Here is a tiny trained network, its code and every weight. The questions are about switching its units off for an input and a class, where a switched-off unit gives its printed mean instead of its output.

import numpy as np


def w(rows, s, z=0):
    codes = np.array(rows[::2]) - 128.0
    scale = np.full(codes.shape[1], s)
    scale[-1] = z or s
    return codes * scale


def norm(h):
    return h / np.sqrt((h * h).mean(-1, keepdims=True) + 1e-5)


def f(y):
    return np.maximum(y, 0)


def log_softmax(a):
    a = a - a.max(-1, keepdims=True)
    return a - np.log(np.exp(a).sum(-1, keepdims=True))


def net(x, mask):
    res = np.array(x, float).reshape(1, 6) / 4 @ E
    u = 0
    for l in range(4):
        y = f(norm(res) @ A[l][:, :-1].T + A[l][:, -1])
        res = res + np.where(mask[u : u + 14], y, B[l][:, -1]) @ B[l][:, :-1]
        u += 14
    return log_softmax(norm(res)[-1] @ U[:, :-1].T + U[:, -1])


A, B = {}, {}
E = w([
[181,113,171,253,104,125,137,225,125,56,210,157],'x0',
[136,165,25,210,130,105,15,133,157,191,133,119],'x1',
[195,99,128,99,171,203,126,131,238,173,139,226],'x2',
[128,103,85,97,231,88,163,252,98,169,119,118],'x3',
[40,224,87,153,151,215,188,167,179,85,124,118],'x4',
[103,124,231,204,111,124,139,164,173,220,13,98],'x5',
],0.0038)
A[0] = w([
[178,68,160,109,109,95,96,112,90,180,159,129,12],'L0N1',
[124,92,181,65,86,126,212,144,126,94,116,143,3],'L0N2',
[152,135,35,163,83,107,47,140,171,179,117,115,34],'L0N3',
[114,104,104,94,194,133,119,238,118,145,123,116,58],'L0N4',
[249,38,191,102,76,30,85,102,95,201,147,173,63],'L0N5',
[152,177,187,149,17,181,70,44,176,77,130,145,39],'L0N6',
[35,247,99,140,118,255,183,190,168,97,129,147,19],'L0N7',
[179,174,66,193,126,79,82,139,166,146,132,113,71],'L0N8',
[147,56,145,116,155,195,132,106,214,173,163,203,14],'L0N9',
[190,131,170,205,128,106,123,175,119,82,191,172,28],'L0N10',
[126,59,236,40,104,119,241,124,139,90,151,139,41],'L0N11',
[139,120,125,109,207,111,122,177,119,136,133,97,33],'L0N12',
[111,103,93,105,121,140,89,93,103,126,122,123,91],'L0N13',
[148,116,163,192,131,106,143,151,133,111,107,124,99],'L0N14',
],0.0043,0.0058)
B[0] = w([
[117,97,91,167,160,78,126,117,197,49,76,90,144],'L0N1',
[92,197,203,117,207,210,73,105,46,107,106,148,146],'L0N2',
[81,184,181,161,214,204,67,112,41,115,102,181,177],'L0N3',
[128,116,121,186,129,92,214,59,109,164,154,185,178],'L0N4',
[87,100,52,188,206,147,153,99,215,6,62,51,252],'L0N5',
[126,111,92,200,170,62,249,79,94,220,162,190,204],'L0N6',
[145,5,72,171,192,89,111,65,189,2,39,49,231],'L0N7',
[110,137,173,128,170,234,105,123,36,117,113,152,183],'L0N8',
[232,240,112,131,117,118,154,184,167,96,60,147,173],'L0N9',
[119,67,101,150,27,208,140,222,130,123,131,130,178],'L0N10',
[106,185,174,176,221,212,21,122,18,121,92,189,211],'L0N11',
[107,126,113,182,129,121,186,98,97,157,134,167,138],'L0N12',
[97,90,150,138,100,147,134,173,137,115,116,157,159],'L0N13',
[104,112,123,82,110,158,126,163,167,130,178,122,170],'L0N14',
],0.0043,0.003)
A[1] = w([
[138,108,99,89,153,94,173,207,117,182,140,132,38],'L1N1',
[163,139,86,70,109,113,121,116,109,101,185,137,12],'L1N2',
[151,104,176,139,91,141,132,158,171,186,84,111,63],'L1N3',
[169,113,192,142,49,136,134,204,131,97,196,142,71],'L1N4',
[112,144,121,52,103,122,114,117,142,166,99,114,24],'L1N5',
[206,135,134,80,115,164,119,157,195,153,137,172,49],'L1N6',
[68,160,151,116,22,41,126,142,51,119,170,20,21],'L1N7',
[161,135,210,169,125,153,140,151,151,198,58,114,106],'L1N8',
[161,135,126,116,131,148,130,113,167,147,127,157,81],'L1N9',
[189,125,54,57,118,161,104,118,95,85,225,179,50],'L1N10',
[127,192,99,153,123,134,35,138,115,200,162,144,24],'L1N11',
[91,149,112,31,160,124,119,58,137,157,72,115,91],'L1N12',
[140,153,171,132,24,125,136,29,163,126,162,166,4],'L1N13',
[106,153,127,2,134,99,107,67,150,206,106,122,3],'L1N14',
],0.0054,0.0037)
B[1] = w([
[127,131,119,187,108,110,193,23,102,153,147,176,157],'L1N1',
[71,129,182,83,127,94,110,128,203,153,166,110,154],'L1N2',
[87,161,127,65,112,107,102,113,151,109,216,99,162],'L1N3',
[110,91,72,116,62,196,125,157,111,150,113,110,179],'L1N4',
[122,102,106,107,96,159,121,185,128,122,138,108,145],'L1N5',
[197,209,111,93,78,75,133,131,100,93,88,119,168],'L1N6',
[255,246,126,81,122,103,135,147,181,118,72,169,191],'L1N7',
[69,143,130,41,106,93,109,95,140,109,225,116,217],'L1N8',
[156,187,109,123,96,89,141,147,79,90,91,101,157],'L1N9',
[22,151,226,75,101,77,103,129,200,171,173,69,224],'L1N10',
[91,159,194,122,198,209,110,121,66,118,114,146,163],'L1N11',
[149,82,114,218,37,181,135,227,109,94,184,142,253],'L1N12',
[118,126,67,211,195,83,230,86,76,200,150,173,160],'L1N13',
[124,63,56,146,10,211,149,226,103,133,96,139,186],'L1N14',
],0.0049,0.0037)
A[2] = w([
[87,131,201,132,92,93,106,154,181,190,112,115,2],'L2N1',
[192,210,139,124,135,54,121,165,49,97,54,86,85],'L2N2',
[218,2,160,89,118,57,63,89,84,135,112,126,62],'L2N3',
[205,151,131,95,136,144,123,122,194,173,122,204,56],'L2N4',
[172,158,122,107,129,142,145,146,163,138,103,169,68],'L2N5',
[71,134,159,100,108,97,105,96,169,129,193,91,107],'L2N6',
[129,108,113,110,195,67,177,182,88,185,143,166,24],'L2N7',
[106,137,168,143,108,110,125,148,159,171,114,120,39],'L2N8',
[142,110,108,135,155,128,131,108,148,102,102,96,82],'L2N9',
[212,141,126,97,163,147,127,146,193,139,130,168,60],'L2N10',
[127,84,105,112,202,91,186,199,112,158,128,111,64],'L2N11',
[106,122,203,127,115,116,103,136,168,185,120,93,29],'L2N12',
[168,83,153,148,137,89,87,113,133,134,143,127,48],'L2N13',
[159,126,107,166,118,125,176,81,122,158,136,146,76],'L2N14',
],0.0057,0.0036)
B[2] = w([
[84,106,147,59,139,58,103,155,137,122,223,111,165],'L2N1',
[224,211,135,61,83,143,132,118,227,145,86,188,251],'L2N2',
[43,103,98,213,219,183,181,115,221,31,34,50,195],'L2N3',
[179,217,157,122,88,73,138,148,98,115,58,87,193],'L2N4',
[156,180,140,126,83,92,131,120,96,97,124,91,175],'L2N5',
[90,109,140,54,171,44,144,179,158,178,153,155,232],'L2N6',
[99,130,113,202,93,121,187,21,94,184,159,177,190],'L2N7',
[116,112,113,74,142,94,119,123,135,119,172,144,147],'L2N8',
[115,139,115,112,101,106,145,140,151,106,107,84,193],'L2N9',
[170,204,126,100,71,74,117,107,117,108,79,107,201],'L2N10',
[121,137,126,183,80,104,156,3,122,154,129,167,228],'L2N11',
[65,111,152,61,132,108,98,144,144,127,183,125,157],'L2N12',
[109,133,99,93,132,182,140,108,140,122,72,113,149],'L2N13',
[128,131,95,110,133,67,184,164,113,194,138,169,192],'L2N14',
],0.0045,0.0022)
A[3] = w([
[164,94,141,158,91,137,123,196,140,123,166,120,31],'L3N1',
[187,59,121,186,47,164,127,221,117,129,180,116,54],'L3N2',
[127,79,103,95,83,168,111,125,97,174,100,96,66],'L3N3',
[78,109,152,78,147,73,100,168,166,139,177,122,25],'L3N4',
[171,89,99,158,131,88,58,122,111,143,116,116,86],'L3N5',
[148,103,241,72,176,190,163,119,21,102,124,158,50],'L3N6',
[105,126,83,101,103,162,143,82,123,167,75,105,106],'L3N7',
[139,154,102,176,198,149,1,140,92,175,138,138,58],'L3N8',
[69,146,190,150,100,107,149,118,151,158,116,82,147],'L3N9',
[131,128,135,166,107,109,153,21,97,164,158,148,2],'L3N10',
[152,117,121,165,154,97,166,82,98,180,147,142,62],'L3N11',
[132,181,94,110,133,145,150,130,162,88,149,121,135],'L3N12',
[117,105,81,155,186,136,138,109,195,74,103,48,19],'L3N13',
[153,190,109,96,97,103,140,133,129,110,125,110,125],'L3N14',
],0.006,0.0034)
B[3] = w([
[102,113,83,80,79,139,129,141,115,162,82,125,164],'L3N1',
[94,88,56,65,60,178,136,171,111,173,79,127,221],'L3N2',
[121,112,107,134,95,165,134,206,127,103,150,131,168],'L3N3',
[133,116,113,74,119,89,101,138,138,157,189,127,187],'L3N4',
[121,108,147,134,172,167,157,122,129,93,100,100,154],'L3N5',
[101,173,156,160,189,190,13,109,76,199,114,106,208],'L3N6',
[161,88,136,174,112,127,134,173,119,106,157,139,200],'L3N7',
[120,157,255,87,170,204,122,86,60,119,104,134,203],'L3N8',
[144,100,66,99,177,107,100,131,120,96,191,149,206],'L3N9',
[143,134,104,172,152,115,183,117,104,167,155,183,189],'L3N10',
[125,146,115,163,113,117,163,90,103,153,161,177,183],'L3N11',
[162,94,179,148,141,98,100,128,134,169,97,98,242],'L3N12',
[132,89,137,118,170,91,142,91,161,89,100,62,252],'L3N13',
[182,108,165,139,130,113,109,142,142,168,131,159,227],'L3N14',
],0.0064,0.0035)
U = w([
[111,73,105,171,190,121,146,97,183,46,69,54,219],'0',
[96,165,199,133,182,222,64,113,37,141,114,151,171],'1',
[109,60,69,122,17,182,142,210,112,146,121,143,122],'2',
[129,135,104,198,136,72,210,65,94,173,167,207,121],'3',
[245,206,168,95,89,76,111,150,157,126,88,139,115],'4',
[65,100,149,48,147,58,84,146,160,138,223,120,1],'5',
],0.011,0.0012)

Each question gives the input, the list of numbers given to net, and the class t.
The units are the neurons (one row each of A and B). Each row of codes is followed by its name. A weight is (code - 128) times the scale printed after its matrix; where a second scale follows, it is the last column's (A, B and U).
mask holds one flag per neuron, layer by layer. A switched-off neuron (its flag False) gives its mean, the last column of its row in B, instead of its output. The means were averaged over made-up inputs and are rounded, as every weight is.
A unit's drop is (log p(t) with every unit on - log p(t) with that unit switched off) / (log p(t) with every unit on - log p(t) with every unit switched off).
The circuit of an input: a set's keep is (log p(t) with only the set's units on - log p(t) with every unit switched off) / (log p(t) with every unit on - log p(t) with every unit switched off). Starting from the 12 units with the biggest drops (on a tie, the unit counted first), units are removed one at a time, each time the one whose removal leaves the highest keep (on an exact tie, the one counted first), for as long as the keep stays at least 0.8.
circuit, biggest first: the units of the circuit, biggest drop first
unit that matters most: the unit with the biggest drop
k most important neurons: the k neurons with the biggest drops, biggest first
k most important neurons of layer l: the k neurons of layer l with the biggest drops, biggest first
input [5,-2,-7,-8,-8,2], class 0: 3 most important neurons : (L0N5 L2N3 L0N1)
input [-2,5,1,-8,6,-3], class 3: 2 most important neurons : (L0N6 L0N5)
input [-6,-6,-8,-8,-2,-7], class 3: circuit, biggest first : (L1N13 L3N10)
input [-7,7,3,4,1,8], class 5: 2 most important neurons : (L1N8 L0N11)
input [6,7,-2,0,-5,5], class 1: unit that matters most : L3N8
input [-8,2,6,4,-8,-4], class 0: 4 most important neurons : (L0N5 L2N3 L3N13 L0N1)
input [-3,1,-5,7,-4,7], class 3: circuit, biggest first : (L2N7 L2N11)
input [2,-7,-2,4,5,-7], class 1: circuit, biggest first : (L0N11 L3N6)
input [3,4,-7,7,-5,1], class 3: 3 most important neurons of layer 1 : (L1N1 L1N6 L1N9)
input [-7,-5,1,-6,-1,7], class 2: circuit, biggest first : (L1N14 L1N12)
input [7,-7,-7,-4,-1,1], class 1: 2 most important neurons of layer 1 : (L1N12 L1N14)
input [-8,7,4,1,3,7], class 2: 3 most important neurons : (L1N14 L0N11 L1N12)
input [-2,7,8,-3,5,3], class 4: circuit, biggest first : (L0N9 L2N4)
input [2,-1,-5,-7,-4,5], class 3: unit that matters most : L0N6
input [-5,7,2,2,-8,1], class 0: 2 most important neurons : (L0N5 L2N3)
input [2,-1,4,-7,-3,8], class 5: 2 most important neurons : (L1N8 L1N3)
input [-7,-5,-7,-4,-7,-3], class 0: 2 most important neurons : (L2N3 L0N5)
input [-8,7,-5,-2,-7,-5], class 2: 3 most important neurons : (L1N14 L0N7 L1N12)
input [-3,5,7,-7,0,7], class 3: circuit, biggest first : (L0N6 L1N13)
input [-4,4,-3,-8,-5,-8], class 3: 3 most important neurons of layer 0 : (L0N6 L0N14 L0N10)
input [3,4,5,5,2,-5], class 3: circuit, biggest first : (L0N4 L2N11)
input [-6,-1,-1,2,4,-6], class 2: circuit, biggest first : (L1N12)
input [-7,-7,-4,-1,2,-4], class 1: 3 most important neurons : (L0N11 L3N6 L0N2)
input [-6,-4,3,-1,5,-8], class 5: 3 most important neurons : (L1N10 L2N6 L1N2)
input [-2,-3,6,5,1,-2], class 4: 3 most important neurons : (L0N9 L1N6 L0N6)
input [-2,-6,-8,-4,-2,-7], class 4: 2 most important neurons : (L1N7 L2N2)
input [7,-8,-1,3,0,-1], class 1: circuit, biggest first : (L3N6)
input [4,6,7,-3,4,2], class 4: 2 most important neurons : (L0N9 L0N11)
input [-3,4,1,2,-3,2], class 1: 2 most important neurons : (L0N3 L3N8)
